Each name stands for a flat space through zero: a line, a plane or more. A row that begins with a name and a colon came from that space; any other row is followed by the name of the space it lies nearest, among the names in its block.
zbmr: [ 280   59   93 -150  -58  145 -132 -251  101  194  -78  -15  -49  -71
  -20 -368 -125    6   -6  207  -47 -274   66 -126  124    9  333  -49
 -171   43]
cdct: [ -86 -177  -26  -25  117   98  115  130  -89    6   96  175  -29  -69
   19   80  -23  -98  241  122  -52  102  161  -87  -64  -41 -409   94
  -49  -29]
crdq: [ 211  114    9  -30   15   83   94 -113  143   -9 -153  -78  -16   19
   50   -5   30  135  -33  -63   72 -211  152   11   73   55  249 -125
    2   92]
cdct: [  34  132    4   73 -130  -15  -62  129   -2 -133 -101 -173  110    0
  -64   65 -125  185 -190 -122   22 -110 -181  106  -64   43   84  113
 -250 -177]
cdct: [-107  -68  -45  -48   79  -18   33   94  -93  -58   63   68  -37  -84
  -20  100   32   80   61  -52   46   19    5   66  -48  -13 -146  121
  -11 -113]
fdzs: [ -38  -39  -44    4   63   15   -3  -78  -63   25  -44  -10 -105  -32
  -57  -12  121   47   60   49   69   84  191  -33   73  -14  -23  -45
  160   79]
zhsd: [  50    8   17   20   46   22   92  -49   33  -36  -15    3  -25   46
   74   26  122    5   21  -60   12   28  108  -24   21  -17   -3 -101
  134   96]
jnrf: [-128  -37 -146   52  219 -118  -47  182  -92  -10   91  113   30   90
   54  204  109   69  182   56   58   76    2   97  147   36 -157   48
  135 -125]
jnrf: [-427 -148  -80    3  -15 -147  393  130  -20 -154  122  137  -59  -81
   39  438  130 -206  -50 -428   87  268 -100  169 -395  -52 -268  -25
  353  183]
cdct: [ 207  131   46   40  -73  116 -216   23   -1   77 -171 -114  126   21
  -56 -225 -179   91  -86  166  -53 -212 -145  -53   64   12  189   -5
 -262  -93]
crdq: [-175 -209   70  -46  129  -84  -46   44 -199  -74  255  140  -55  -36
   -6   -8  111  -71   70  -71  -17  245 -118   63  -61  -69 -306   94
  172 -143]
zhsd: [-157  153 -152  -57   -6 -305   31  -78  152  -66    6 -113  -99   13
    0  241  214  175 -129 -177  142   24   92  118  101   76  322   46
  129   71]
crdq: [  48   -8  -22   50   72    5  171  -81   88  -24  -39    2  -38   97
   65  140  101  -23   50 -110   90   22  165   60   65   61   43 -193
  262  153]
fdzs: [ 68 -22  16 -69  37  52  80 -83  40  21  32  61 -62 -28  62 -35  50  -2
  70   2  -1 -57 125 -35  28 -11  18 -24  32  45]
jnrf: [ 15  55 -38  26 -32  -6 -17 -86  -8  14 -19 -39 -66  16  15 -42 111  59
   0  27  14  19 123 -39  99 -22  78 -22  75  49]
jnrf: [-281  -41  -63   14   19 -292 -120   53  -78  -54  183   -1  -22   37
  -56  139  100  -19  -71  -97   43  238 -185  138   18   18  -29  109
  156 -102]
crdq: [ 133   46   50    3   35    3 -124  -30   25   15  -28  -55   46   59
   -2 -105  -22   61  -19   74  -16  -63  -29  -14  110   31  102  -24
  -66  -58]
jnrf: [-235 -113  -62  -86  196 -224   40  136  -31 -128  178   78  -47  -37
   -8  266  144   63   76  -99   62  189   34   92  -25   27 -217  167
   61 -109]
cdct: [  33 -171   51  -59  141  206   55  111  -86  107    5  214   51  -77
   27  -89 -124 -177  203  158  -80  -43  -28 -101 -133  -67 -283  -33
  -44   21]
fdzs: [ 296   66  143  -32 -183  244    6 -195   44   39  -82  -72  -27  -53
   20 -309 -116   29  -69   43  -77 -216   70 -109    7  -38  158  -41
 -193   10]
zbmr: [ -46   28  -72  -80   46  -83   58 -139   68   51   -5   21 -115  -27
   19   45  146   30    6  -54   92  -19  125   30   66   15  197  -69
  201  135]
zbmr: [-113   49 -101  -25   13 -121  122  -55   54  -70   14  -30 -120  -23
   32  172  214  104   -8 -118   81   73  206   18   36   -1   58   24
  137   96]
jnrf: [-109   92  -61    1  -46 -185   -4  -59   39  -88   26 -105  -74   11
   -5  105  182  122 -119 -133   62   91   53   49   50    6  143   48
   92   25]
zbmr: [ 281  -37  262  -44 -127  219 -411 -221 -117  203  -89 -102   33  -65
 -182 -663 -232  -98 -107  351 -161  -67 -161 -225   52  -77  136  -41
 -238  -50]
cdct: [ -51  -82   79   48  -52  -15  185   44   18 -163   94   -6   20   31
   29  165  -26  -76  -55 -239    3  116  -51   99 -152   24 -185   -7
   50  -23]
fdzs: [ 136   65   68   12 -251  238   64  -38  -24   21 -100  -30   30 -103
   -3 -175 -205  -10 -113  -58  -58 -229 -123  -13 -163  -57   85   13
 -209  -28]
cdct: [ -14  -20   44  -15  -39   24   66  -10    3  -46  -11  -15   -9  -43
  -12    6   -4  -20  -56  -87   -2   19  -16    0 -106  -23  -30   -4
   -3   33]
crdq: [ 175  148   42   42  -75  -31 -235 -135   85   58 -154 -222   30   76
 -100 -191  -41  107 -136  152   -1  -60   34  -73  190   62  304  -56
 -118   21]
crdq: [ 186    6   55   70  112  129  -28  103    6   38  -76   52  163  121
   80  -46 -109  -43   68   60  -33 -137 -142   21   28   28  -20 -148
   -8  -35]
zhsd: [ 174   90   19   36  -36  166 -129  -12   -2  132 -161  -32   65    9
    6 -241  -65   -8   28  254 -101 -124   35 -194   60  -60   75  -59
 -159   67]
zbmr: [ 111   56  -52    9   86   53 -132   62  -35   48  -72  -11   42   18
  -15  -52  -47  150   82  158   20 -144   32   -2  156   37   50   43
 -128 -127]
jnrf: [ 314  100   76   20 -105  364  -20 -104   36  158 -334  -80   39  -70
  -33 -335 -140   -6   -7  238  -79 -252  147 -254  -32  -74  139 -164
 -198  196]
cdct: [-168 -108  -93  -77  161  -60    8   20  -99   43   81  133 -106  -78
  -16   68  140    4  148   53   57  104  109    1   26  -36 -129   52
  165   14]
fdzs: [-210   22  -84  -14  -96  -85   38  108  -36  -23   33   26    3  -87
  -21  117  -19  -21  -72  -92   -2   29 -142   48 -159  -43  -29  128
  -54  -21]
fdzs: [ -64   -2   33   64  -47  -57 -105   11  -85  -19   55  -27   26   45
  -13  -65   40  -43  -72  -14  -42  125 -145    3  -11  -47  -34    3
   64  -35]
crdq: [ -31   61 -146   85   77  -32  221   68   69  -93  -34   10  -26   89
  114  310  154  108   99 -126  101   -5  223   81   82   55  -37  -61
  161   66]
zhsd: [ 111  126   42   42 -171   64  -89   51    8   -1  -53  -71  120   13
   13 -112 -178   41 -143  -25  -64 -191 -257   39  -50   -4  151   50
 -237 -130]
cdct: [ 265  -13  140  -97 -134  306  -86 -197   -2  146 -138  -51  -75 -164
  -96 -433 -159  -18   29  301 -124 -151  227 -293    4  -78   30   28
 -322   66]
jnrf: [ 166   28   46  -66 -122  153  166 -179  121   18  -47  -23  -96  -69
   36  -82  -41    6   11  -12  -12 -143  243  -84   -1    5   96  -28
  -98  104]
jnrf: [ -32   27   24  -80 -133   10  240  -24  178  -81 -116  -88  -19 -124
  -58  159 -105  -19 -154 -211   50  -77   49   26 -251   43   87    6
 -128  146]
fdzs: [  66  127    8  127 -153   23  108 -117   74  -85 -128 -174  -33   76
   25   29  120   51 -141 -136   27   47  143  -30   12   -9  131 -139
  118  171]
jnrf: [-154  -45  -74   12   98 -128  -74  110  -97   -5  134   92   12   34
   25   92   69   -2   70    7   10   99 -111   78   47   -7 -105   79
   93 -114]
zhsd: [ -10  -32  -38   48  -29  115  284  -27   23  -27  -21   80  -53    4
  100  136   59  -79   69 -150   40   -8  137   29  -88  -22  -85 -131
  200  156]
zbmr: [-118 -309  137  -58  158   -3   -3  112 -127  -35  224  169   27  -37
  -60   12 -112 -219  137   29  -63  233 -118   17 -142   -5 -454   75
   13 -127]
cdct: [-142 -122  -60   30  139  -45  126   12   -4   37   44  113  -53   47
   33  147  134 -165  156   32   22  213  165  -46   -1  -12 -198 -118
  284  189]
zbmr: [ -63 -228   10  -52  258   32   89  -91  -97   23   82  140 -159  -26
  -14   23  207  -71  239   72   66  228  320  -63   73  -25 -273 -102
  338  125]
jnrf: [ 138 -121  169  -12   62  153  -28  -17  -36  -12  -51  -18   35  -24
  -70 -158  -93  -68   25   86  -54   47   38 -103  -69  -15 -177  -59
  -79   10]
fdzs: [  74  -77  134  -98   67  -42 -325  -20  -72   40   67  -51   33  -44
 -153 -252 -135   43  -28  201  -56   21 -131  -42   84   28   -8  144
 -238 -219]
zhsd: [ -79  122  -38 -111  -73 -227  -78 -155   75  -80   28 -159 -136  -75
  -67   20  173  220 -186 -126   87   18   78   49   79   23  299  135
  -19  -23]
fdzs: [-377 -141  -34  -34 -128  -88    6  139 -174  -18  168  102  -42 -175
  -96   53  -45 -173  -34  -33  -80  246 -183  -23 -283 -123 -316  239
  -67  -54]
zbmr: [   1  -62  -48   56   30  105  256 -111    0    8   -8   86 -114   34
   91  102  142  -77  126  -99   73   52  250   14   19  -14  -73 -192
  341  200]
jnrf: [-136 -262  176  -35  105 -112 -152   39 -181  -81  286   80    5    2
  -84  -83  -19 -149   16  -17  -67  316 -214   48  -68  -25 -349  107
   64 -202]
cdct: [  50  117  -32   91  -82   38  207   98  122 -146 -147 -117   72   41
   45  229  -27   96  -95 -194   45  -88   53   58 -102   50   24  -40
  -85   53]
crdq: [ -65    3   12   32    1 -199  -74  -65   27  -40  119  -46    0  117
   -4   66   53  -20  -90 -124   53  108 -137  150   93   73  125  -40
  182  -48]
cdct: [  16   69  -46   21  108 -105 -196 -107   19  167  -39    9    2  122
   34 -138  158  -56   25  175   -3   49  -17  -75  203  -17  232 -175
  246  152]
crdq: [ 110  -69   45  -85   98   93 -266    5  -42  258    5  128   77  -18
  -45 -305 -201 -148  146  390 -116 -111 -125 -140   95  -12   14    6
 -170  -55]
zhsd: [  87    5  142  -82 -227   82  -31 -139   -5  -34   34  -84  -49 -130
  -74 -215 -142   18 -168  -72  -55  -87  -85  -14 -111  -30   93  116
 -230  -94]
crdq: [  94  126   32   60 -263  135  232  -35  116  -87 -110  -97   20  -24
   70   40  -74   -2 -151 -194  -36 -134   23  -17 -172  -27   88  -37
 -129  104]
zhsd: [ -68  -35  -16   22  138  -99  114  -20   19  -78   57   36  -46   82
   91  148  242  -11   42 -129   51  159  106   27   28  -11  -63 -115
  300  117]
zhsd: [-239   28 -157   -9  -13 -221   64  -29   24  -17   97   17 -110    2
   11  215  170   21   -7 -110   89  125   69   93   50   21   75   51
  202   57]
cdct: [-367  -48 -179  164  296 -311   71  370  -70 -118   89  132  165  216
  109  516  207  -81   61 -228  108  274 -298  253  -67   36 -224 -114
  451   10]
crdq: [ -10 -220   37 -241  151   66  -65 -238  -81  228  176  239 -217 -163
  -26 -281   62 -145  246  255  -26   33  209 -142  100  -67  -57   23
  132   63]
fdzs: [-192   38 -176  -58   64 -195  301  -50  117  -85   95   82 -143    5
  137  377  265   65   29 -313  165   18  158  182    7   44  124  -39
  342  132]
fdzs: [ 268  154   98   49 -110  179 -235   15  -24   71 -198 -128  153   14
  -37 -318 -187   92 -131  156  -91 -249 -207  -85   23  -31  205  -25
 -296  -95]
zbmr: [-177 -110  -49  -44   91 -130  -47    3  -79  -18  133   41 -106  -45
  -67   69  112   10   91   61   27  209  131  -13   61   -3 -171  123
   72  -46]
zbmr: [ 265  191  -56   93   -5  162   72 -112  102   62 -211  -61    2  115
  141  -69  119  117   44   60   23 -211  229  -84  189   -3  251 -225
   99  174]
zhsd: [ -31  -21    9 -117   23 -137   87 -241  115  -48   42  -75 -189  -47
  -48   59  176   71  -51 -127  117   87  261   29   76   58  167  -28
  177  126]
zhsd: [  74   53   81 -107 -142  -11   96 -223  181    1  -60 -108  -86  -74
  -35  -69  -10  -24 -160 -108   16  -61   99  -45  -74   21  255  -54
  -36  173]
zhsd: [-273  -75  -74  -50  167 -308   89  202   38 -190  153   28   31   15
  -19  427   64   63  -30 -267  122  152 -134  245  -93  106 -127  134
   79 -133]
zbmr: [   5    6  -46  -24   37   43  217  -39   83   -8  -58   50  -46  -13
   73  133   72  -14   37 -128   71  -64  122   35  -56   10   49 -118
  158  157]
fdzs: [-164  -29 -127   28  231 -213  112   61   69  -65   39   37  -36  112
   59  329  250   18  105  -82  113  194  174   67   96   63  -69  -88
  315  125]
fdzs: [ 103   13   94 -109  -71   18  -55 -231   11   -1   42  -62 -134  -82
  -25 -217   83   83  -71   -3   -9  -25  123  -67   64  -36  152   39
  -28    1]
zbmr: [ -45  -88   89   95 -113   58   45   93  -94  -77   87   23   83   26
   -8   16 -152 -135  -58 -125  -55   78 -235   87 -164  -15 -206   15
  -21 -107]
jnrf: [-135 -145    7  -85  119 -138  -38   37  -44  -78  157   22  -73  -59
  -95  106   25   43   72   14   37  173   93   39   28   50 -206  176
  -44 -139]
zbmr: [ -51   55 -135  -42   41  -46  -81   48   36  120  -65   21   -1  -37
  -45   35  -48   42   73  174   27  -90   53  -30   87   37  102   66
  -99    5]
zhsd: [-127  -96    9  -79  -70   78  -40   92 -111   39    4   48  -21 -201
 -127  -85 -142  -58   17  123  -73   35  -34 -108 -190  -81 -211  198
 -251  -57]
crdq: [  75  216  -91   99 -101  -56    0   25   98  -76 -110 -161   45   92
   42  115   32  202 -105  -72   46 -124   39   60  119   62  221   14
  -94  -38]
crdq: [ 116  108   74  -37  -52  -50 -130   56   96  -24  -35  -91  141   27
   -9  -60 -162   64 -157  -31  -39 -173 -264   57  -27   56  202   57
 -259 -135]
[ -42   43  -35    5  142 -170  -26   37   65  -55   -8  -38   35   93
   26  148  131   69  -35  -86   74   52  -34   83   66   56   98  -65
  147   25]
zhsd
[ 130  157   -2   28   -8  -24 -213    5   -6   -6 -121 -147   69   40
  -45 -108  -14  214 -120   45   31 -148 -107   37  130   33  250   18
 -126 -122]
crdq
[-188 -198   73  -50   54 -121  -66  -55 -136  -43  221   58 -107  -48
  -80  -38   98 -104   27  -12  -17  311   -2   -4  -30  -45 -241   90
  147  -53]
fdzs
[  99  -46  194  -72 -197  109 -197  -43  -72   57   80  -13   62 -102
  -85 -357 -276 -109 -123  103 -166  -76 -290  -75 -126  -61   -8  145
 -347 -179]
cdct
[ -86  -34   38  -99  -55 -163  -26 -189   60  -11  123  -49 -135  -44
  -55  -35   96  -26  -80  -51   16  139   86  -11   36   13  104   54
   70   50]
zhsd
[ -5  31 -36  -2  50 -67  37  -1  40 -29  35  15  -6  49  64  86  81  42
  14 -64  33 -11  18  54  57  24  54 -20  81  -2]
zbmr
[-112   12  -88  -73    1 -100   -6  -39   -1  -14   28  -24 -115  -90
  -59   69   87  115    8    5   62   34  149    5   50   11   40  130
  -22  -19]
zbmr
[ 550  194   89  122  -43  412  -62 -128   51  150 -275  -52  109  141
  160 -391  -75   76   77  250 -102 -386  128 -193  223  -39  239 -275
 -112   82]
jnrf
[  65   42   11   44  -39   58   91   76   19  -95  -16  -23   52   22
   58   78  -38   68  -19 -100   -6  -79  -18   46  -42   12  -46   25
  -96  -72]
zbmr
[ -11  -77    2   66  165   33  -31  101  -96   27   11  101   69   84
   47   11   48  -75  112   52   -8   74  -78    8   17  -26 -158 -110
  176    6]
fdzs
[ -28   31   56  -34 -119  -84  274 -137  116 -220   83  -85 -115  -19
   77  175  168   73 -160 -394   67   58  113  106 -109    8   69   -5
  125   69]
cdct
